Small tables with named rows and columns. After each table, cells are looked up by row and column.

nezo =
         patatir  git  gep  mus  dal  pivabaf  nagas  dob
siv          156  138  162  169   94       95    151  175
pab          156  138  151  116  120      171    167  223
vif          156  138  140  145  139       37    157  108
veson        156  138  162   80  138      141    142   84
leleroz      158  155  162  104  130      104    158  149
sorinul      156  138  150  117  119      172    167  223
fogono       162  158  232  140  134      141    150  168
luv          156  165  162  140  130      133    157  162
dat          156  124  164  180  147      177    157  184
bipaf        156  165  139  168  130      141    157  168

What is the mus of luv in nezo?
140
What is the dob of bipaf in nezo?
168
What is the pivabaf of bipaf in nezo?
141
What is the patatir of pab in nezo?
156
What is the git of sorinul in nezo?
138
What is the gep of veson in nezo?
162
What is the pivabaf of dat in nezo?
177
What is the dob of sorinul in nezo?
223
What is the patatir of fogono in nezo?
162
What is the patatir of dat in nezo?
156
What is the git of siv in nezo?
138
What is the gep of sorinul in nezo?
150
What is the nagas of dat in nezo?
157
What is the dal of sorinul in nezo?
119
What is the dob of pab in nezo?
223

Table mukef
|  | tuf | dib | kuvisi | deso |
|---|---|---|---|---|
| laravu | 6494 | 1437 | 6137 | 7921 |
| tigofip | 5845 | 5409 | 3097 | 1178 |
| lile | 4797 | 5095 | 5259 | 7127 |
| moboma | 5532 | 3097 | 2150 | 1353 |

lile, dib: 5095
tigofip, kuvisi: 3097
laravu, deso: 7921
moboma, dib: 3097
moboma, tuf: 5532
tigofip, deso: 1178
tigofip, tuf: 5845

Table rasub
fields: pob, guneso
bif: [70, 205]
sosezu: [159, 2]
lizosa: [96, 189]
tinitup: [197, 22]

lizosa, guneso => 189
tinitup, guneso => 22
bif, guneso => 205
tinitup, pob => 197
bif, pob => 70
sosezu, pob => 159
sosezu, guneso => 2
lizosa, pob => 96

Table nam
	seve	bakine	figebo	liv	fitize	mikelop	lasofoz
mefor	133	75	186	121	159	63	147
mepelim	158	89	63	212	81	177	147
dizoduk	67	168	87	153	78	71	102
nabelo	65	144	172	177	182	120	77

nabelo, lasofoz => 77
mefor, lasofoz => 147
dizoduk, fitize => 78
mepelim, fitize => 81
mefor, mikelop => 63
mefor, liv => 121
mefor, figebo => 186
dizoduk, bakine => 168
dizoduk, seve => 67
dizoduk, figebo => 87
mefor, fitize => 159
nabelo, seve => 65
mepelim, mikelop => 177
dizoduk, liv => 153
Which row has the largest fitize? nabelo

mab
fields: gidole, rup, loz, rus, galeb, pili, vas, gefiket
dod: [-4, -33, -11, 11, -6, -2, 3, 37]
netobos: [4, -32, -8, 11, -12, 0, 2, 26]
buti: [8, -37, -7, 13, -19, 1, 3, 26]
gif: [-5, -52, -15, 15, -16, -3, 4, 54]
musupe: [9, -39, -7, 13, -21, 2, 3, 26]
vis: [-2, -56, -14, 15, -23, -2, 5, 55]
bosafod: [-6, -47, -15, 14, -11, -3, 4, 51]
kubel: [-2, -31, -10, 11, -7, -1, 3, 32]
dun: [-6, -41, -14, 13, -7, -3, 3, 47]
ginetak: [6, -35, -7, 12, -16, 1, 2, 25]
fut: [5, -33, -7, 12, -14, 1, 2, 25]
mul: [2, -31, -8, 11, -10, 0, 2, 27]
nuf: [0, -30, -9, 11, -9, -1, 2, 30]
pes: [-6, -36, -13, 12, -6, -3, 3, 42]

What is the rus of pes in mab? 12
What is the rup of buti in mab? -37
What is the loz of buti in mab? -7
What is the galeb of netobos in mab? -12
What is the rus of ginetak in mab? 12
What is the gidole of gif in mab? -5
What is the gefiket of dod in mab? 37
What is the pili of gif in mab? -3
What is the gidole of fut in mab? 5
What is the loz of nuf in mab? -9
What is the galeb of vis in mab? -23
What is the gidole of netobos in mab? 4
What is the gefiket of bosafod in mab? 51
What is the loz of netobos in mab? -8
What is the gidole of dun in mab? -6
What is the gefiket of musupe in mab? 26
Which row has the largest pili? musupe

gutulus:
        kadilo    puz  bilela  pigomi  mezuva  rumif
mopifo   -43.9  -57.3    49.4     7.4   -85.6  -55.0
vovo      -7.1  -57.4    11.3   -22.4   -85.7  -25.8
minaz    -56.4   24.8    65.3     6.7    14.3  -53.5

rumif of minaz is -53.5
mezuva of vovo is -85.7
kadilo of minaz is -56.4
rumif of mopifo is -55.0
pigomi of vovo is -22.4
puz of vovo is -57.4
bilela of vovo is 11.3
pigomi of mopifo is 7.4
pigomi of minaz is 6.7
rumif of vovo is -25.8
kadilo of vovo is -7.1
mezuva of minaz is 14.3
bilela of minaz is 65.3
puz of minaz is 24.8
kadilo of mopifo is -43.9
mezuva of mopifo is -85.6
Row with the largest bilela: minaz

Table zuga
,torakot,sozuni,gov,kofames,fabuvo,diz,nere,kog,mis,duto
met,142,141,116,122,148,129,99,94,145,173
pup,116,108,99,101,93,142,121,147,142,128
rata,114,114,105,117,166,188,135,121,122,100
gaf,132,93,111,99,116,118,152,115,121,112
bab,132,132,120,124,132,123,108,110,128,137
bokuzam,108,66,172,115,150,73,129,139,111,80
tun,121,83,124,183,160,125,124,98,105,109
boterap,123,123,83,115,139,101,155,98,105,87
puruno,139,170,124,116,147,115,149,114,137,83
rezu,140,110,128,51,98,78,96,134,155,159
lasez,117,122,100,110,122,107,116,93,103,104
gar,128,198,184,117,106,166,104,136,92,112

gov of rezu is 128
torakot of tun is 121
gov of met is 116
nere of pup is 121
kog of lasez is 93
diz of gar is 166
fabuvo of met is 148
kog of gar is 136
mis of bab is 128
fabuvo of puruno is 147
nere of tun is 124
Row with the largest diz: rata

Table rulit
|  | zonuf | lakupiv | tezoda | giz | bibi | safu |
|---|---|---|---|---|---|---|
| gemeze | -2.018 | 0.269 | 0.835 | 2.209 | 3.319 | 3.482 |
| peko | -1.235 | -0.713 | 1.499 | 0.613 | 6.039 | 2.797 |
| nevul | -1.546 | -0.143 | 2.437 | -1.246 | 7.941 | 4.589 |
| bese | 2.946 | 1.051 | 0.805 | -0.580 | 0.854 | -1.542 |
| peg | 0.839 | 1.018 | 0.591 | -0.043 | -0.045 | 2.504 |
| vok | 0.790 | 0.598 | 0.442 | 1.670 | -3.238 | -0.601 |
| keruv | 1.130 | -0.736 | 1.134 | 0.241 | 1.955 | -1.047 |
| moro | -1.635 | 1.178 | 1.112 | 1.107 | 1.586 | 4.959 |
| sut | -0.788 | -0.180 | 1.105 | 1.293 | 1.919 | 2.098 |
| mopekan | 3.405 | 1.728 | -0.937 | 1.806 | -5.860 | -3.636 |
| gololok | 1.066 | 0.234 | 0.620 | -1.056 | 4.786 | 2.406 |
| puz | 0.813 | -0.225 | -0.123 | 0.348 | 1.714 | 0.036 |

safu of peko: 2.797
bibi of vok: -3.238
lakupiv of keruv: -0.736
lakupiv of vok: 0.598
safu of puz: 0.036
giz of vok: 1.670
tezoda of nevul: 2.437
bibi of bese: 0.854
Which row has the largest zonuf? mopekan

Table kuledif
|  | fov | rabedep |
|---|---|---|
| zakez | 76 | 195 |
| mip | 102 | 55 |
| pup | 150 | 151 |
| lebatik | 9 | 165 |

fov of lebatik is 9
rabedep of zakez is 195
fov of zakez is 76
rabedep of lebatik is 165
rabedep of pup is 151
fov of pup is 150

vefe:
cols = giger, lus, vubosub, sekale, kad
tena: [101, 88, 62, 177, 117]
mek: [159, 149, 27, 78, 53]
sukofor: [70, 223, 112, 85, 14]

What is the kad of mek in vefe?
53
What is the vubosub of tena in vefe?
62
What is the giger of mek in vefe?
159
What is the vubosub of sukofor in vefe?
112
What is the kad of tena in vefe?
117
What is the giger of tena in vefe?
101
What is the sekale of mek in vefe?
78
What is the lus of tena in vefe?
88
What is the sekale of tena in vefe?
177
What is the lus of mek in vefe?
149
What is the lus of sukofor in vefe?
223
What is the sekale of sukofor in vefe?
85
What is the kad of sukofor in vefe?
14
What is the vubosub of mek in vefe?
27
Which row has the largest sekale? tena

kek:
         fid  kese  kobeki  pugod  zipasu
senare    71   126      80    174     113
limorok  147   115      74    202      80
pak      185    92      39     21     181

What is the zipasu of pak in kek?
181
What is the kese of limorok in kek?
115
What is the zipasu of limorok in kek?
80
What is the pugod of senare in kek?
174
What is the kobeki of senare in kek?
80
What is the fid of limorok in kek?
147
What is the kese of senare in kek?
126
What is the fid of senare in kek?
71
What is the kobeki of limorok in kek?
74
What is the fid of pak in kek?
185
What is the kese of pak in kek?
92
What is the zipasu of senare in kek?
113

tuk
          rebota      mur  numodet   kosode   tekifo
pil      -26.092   30.517  -71.313  -67.142  -68.759
zotapib  -27.564  -70.476   34.529  -48.743  -35.396
peli     -28.112  -84.370  -45.648   83.203  -49.374
tonor    -22.016  -35.913  -18.518  -32.788   26.944
levas    -25.874    2.209  -41.294  -56.940  -94.267
mar      -16.343  -28.882  -32.212  -16.617  -53.983
kab      -42.904  -31.269    6.200  -42.401  -45.541
bef      -11.620    3.092  -56.745  -15.821  -22.420
zudes    -21.822  -14.192  -46.301  -23.011  -11.787

What is the tekifo of pil in tuk? -68.759
What is the tekifo of tonor in tuk? 26.944
What is the tekifo of zotapib in tuk? -35.396
What is the numodet of mar in tuk? -32.212
What is the numodet of kab in tuk? 6.200
What is the tekifo of levas in tuk? -94.267

